Here is a tiny trained network, its code and every weight. The questions are about switching its units off for an input and a class, where a switched-off unit gives its printed mean instead of its output.

import numpy as np


def w(rows, s, z=0):
    codes = np.array(rows[::2]) - 128.0
    scale = np.full(codes.shape[1], s)
    scale[-1] = z or s
    return codes * scale


def norm(h):
    return h / np.sqrt((h * h).mean(-1, keepdims=True) + 1e-5)


def f(y):
    return np.maximum(y, 0)


def log_softmax(a):
    a = a - a.max(-1, keepdims=True)
    return a - np.log(np.exp(a).sum(-1, keepdims=True))


def net(x, mask):
    res = np.array(x, float).reshape(1, 7) / 4 @ E
    u = 0
    for l in range(3):
        y = f(norm(res) @ A[l][:, :-1].T + A[l][:, -1])
        res = res + np.where(mask[u : u + 10], y, B[l][:, -1]) @ B[l][:, :-1]
        u += 10
    return log_softmax(norm(res)[-1] @ U[:, :-1].T + U[:, -1])


A, B = {}, {}
E = w([
[128,128,128,128,129,128],'x0',
[138,140,130,131,134,137],'x1',
[131,133,129,128,131,132],'x2',
[124,206,54,100,73,2],'x3',
[125,125,127,125,124,127],'x4',
[148,113,24,92,146,173],'x5',
[254,87,143,131,104,77],'x6',
],0.0095)
A[0] = w([
[2,146,154,67,226,174,234],'0.n0',
[35,163,123,184,100,188,168],'0.n1',
[36,217,27,145,229,59,109],'0.n2',
[89,103,219,103,116,97,129],'0.n3',
[95,204,84,173,81,99,48],'0.n4',
[223,63,123,152,155,118,102],'0.n5',
[149,191,120,80,69,100,66],'0.n6',
[189,103,211,130,163,86,124],'0.n7',
[197,148,105,95,94,24,2],'0.n8',
[36,248,85,139,89,115,142],'0.n9',
],0.0091,0.0035)
B[0] = w([
[182,160,81,213,152,47,255],'0.n0',
[184,122,150,87,207,28,209],'0.n1',
[56,129,94,48,48,173,226],'0.n2',
[140,170,140,203,103,177,183],'0.n3',
[127,29,151,117,56,140,178],'0.n4',
[173,46,116,79,57,211,200],'0.n5',
[146,100,127,162,244,50,171],'0.n6',
[83,202,134,221,59,186,201],'0.n7',
[90,185,139,196,254,136,198],'0.n8',
[194,139,214,54,87,188,229],'0.n9',
],0.0067,0.0084)
A[1] = w([
[94,152,217,165,92,103,38],'1.n0',
[210,188,77,144,200,77,166],'1.n1',
[156,85,54,81,166,141,182],'1.n2',
[176,130,155,153,249,145,142],'1.n3',
[109,148,60,121,165,151,155],'1.n4',
[167,167,82,164,114,111,60],'1.n5',
[163,144,109,142,97,95,44],'1.n6',
[145,134,205,147,122,99,207],'1.n7',
[186,126,165,129,146,145,86],'1.n8',
[118,151,158,136,74,118,2],'1.n9',
],0.012,0.0027)
B[1] = w([
[202,114,75,73,180,144,220],'1.n0',
[63,47,143,177,108,146,255],'1.n1',
[106,135,41,107,255,197,221],'1.n2',
[76,116,106,106,77,45,247],'1.n3',
[76,131,86,170,80,141,179],'1.n4',
[67,67,159,118,159,101,169],'1.n5',
[105,176,106,183,170,149,152],'1.n6',
[110,227,153,86,138,139,231],'1.n7',
[126,135,100,94,139,117,189],'1.n8',
[122,44,88,88,132,120,165],'1.n9',
],0.0099,0.0074)
A[2] = w([
[130,148,82,121,187,153,114],'2.n0',
[167,41,98,157,139,121,100],'2.n1',
[73,125,57,122,162,150,118],'2.n2',
[169,68,107,51,123,147,123],'2.n3',
[92,120,218,125,62,33,139],'2.n4',
[124,120,223,128,87,97,186],'2.n5',
[159,162,153,66,116,138,156],'2.n6',
[125,162,203,170,33,167,2],'2.n7',
[155,93,53,155,120,177,80],'2.n8',
[77,171,126,176,250,97,75],'2.n9',
],0.013,0.0056)
B[2] = w([
[162,218,251,127,112,82,199],'2.n0',
[114,112,61,116,150,154,184],'2.n1',
[112,59,94,129,2,128,254],'2.n2',
[111,216,149,153,188,175,209],'2.n3',
[251,210,198,156,200,158,215],'2.n4',
[170,228,222,144,132,93,196],'2.n5',
[97,2,93,122,81,95,214],'2.n6',
[69,81,123,178,6,178,169],'2.n7',
[180,124,188,109,192,90,212],'2.n8',
[111,85,110,241,186,57,248],'2.n9',
],0.0097,0.0077)
U = w([
[151,172,187,232,211,51,252],'0',
[51,5,16,199,164,113,218],'1',
[152,124,191,196,16,206,53],'2',
[201,110,98,123,244,234,84],'3',
[173,189,201,24,117,76,50],'4',
[71,143,38,37,41,173,31],'5',
],0.017,0.0025)

Each question gives the input, the list of numbers given to net, and the class t.
The units are the neurons (one row each of A and B). Each row of codes is followed by its name. A weight is (code - 128) times the scale printed after its matrix; where a second scale follows, it is the last column's (A, B and U).
mask holds one flag per neuron, layer by layer. A switched-off neuron (its flag False) gives its mean, the last column of its row in B, instead of its output. The means were averaged over made-up inputs and are rounded, as every weight is.
A unit's drop is (log p(t) with every unit on - log p(t) with that unit switched off) / (log p(t) with every unit on - log p(t) with every unit switched off).
The circuit of an input: a set's keep is (log p(t) with only the set's units on - log p(t) with every unit switched off) / (log p(t) with every unit on - log p(t) with every unit switched off). Starting from the 12 units with the biggest drops (on a tie, the unit counted first), units are removed one at a time, each time the one whose removal leaves the highest keep (on an exact tie, the one counted first), for as long as the keep stays at least 0.8.
circuit, biggest first: the units of the circuit, biggest drop first
most important unit: the unit with the biggest drop
top k neurons: the k neurons with the biggest drops, biggest first
top k neurons in layer l: the k neurons of layer l with the biggest drops, biggest first
drop when u is switched off: that unit's drop, to one decimal
input [6,5,8,2,-3,1,-3], class 5: circuit, biggest first => (0.n2)
input [-6,-2,-6,-4,-8,0,-6], class 0: circuit, biggest first => (1.n2 2.n4 1.n3 0.n1)
input [6,-7,7,3,7,2,0], class 5: top 2 neurons => (0.n2 0.n0)
input [4,-8,0,2,1,8,0], class 5: top 3 neurons => (0.n0 0.n2 2.n2)
input [-6,6,-4,6,-8,1,-2], class 5: top 3 neurons => (0.n2 0.n7 1.n3)
input [3,-2,-3,5,-3,3,0], class 5: top 4 neurons => (0.n2 0.n0 0.n9 2.n2)
input [0,0,-2,2,0,0,-8], class 4: top 2 neurons => (0.n9 0.n1)
input [2,4,-5,8,-3,5,-1], class 5: top 3 neurons in layer 0 => (0.n2 0.n0 0.n9)
input [-5,8,-5,2,0,-1,-8], class 4: top 3 neurons => (0.n9 0.n1 0.n2)
input [-2,0,6,-3,-1,0,4], class 2: top 3 neurons => (0.n7 1.n2 1.n0)
input [8,6,-2,-4,-1,-2,-8], class 0: top 2 neurons => (1.n2 0.n1)
input [5,-3,-6,1,-1,4,-7], class 5: top 2 neurons => (0.n2 0.n9)
input [-8,3,6,3,-4,7,-1], class 5: top 2 neurons => (0.n2 2.n2)
input [-8,-5,5,8,-1,-8,-2], class 4: most important unit => 0.n9
input [-5,-5,3,0,4,4,8], class 3: top 2 neurons => (0.n5 0.n0)
input [-5,8,3,1,-6,-6,-4], class 4: top 2 neurons in layer 0 => (0.n9 0.n8)
input [-5,-6,5,2,2,1,-5], class 5: top 2 neurons in layer 0 => (0.n2 0.n7)
input [-6,-1,2,-7,8,0,-3], class 0: top 3 neurons in layer 1 => (1.n2 1.n3 1.n0)
input [-1,-7,-4,2,-7,5,-5], class 5: drop when 0.n2 is switched off => 2.1
input [5,5,7,2,-8,-1,-3], class 4: circuit, biggest first => (0.n9)
input [5,-8,7,-8,4,-2,6], class 2: drop when 1.n2 is switched off => 0.3
input [-7,6,-4,4,6,-1,-6], class 4: drop when 0.n9 is switched off => 0.9
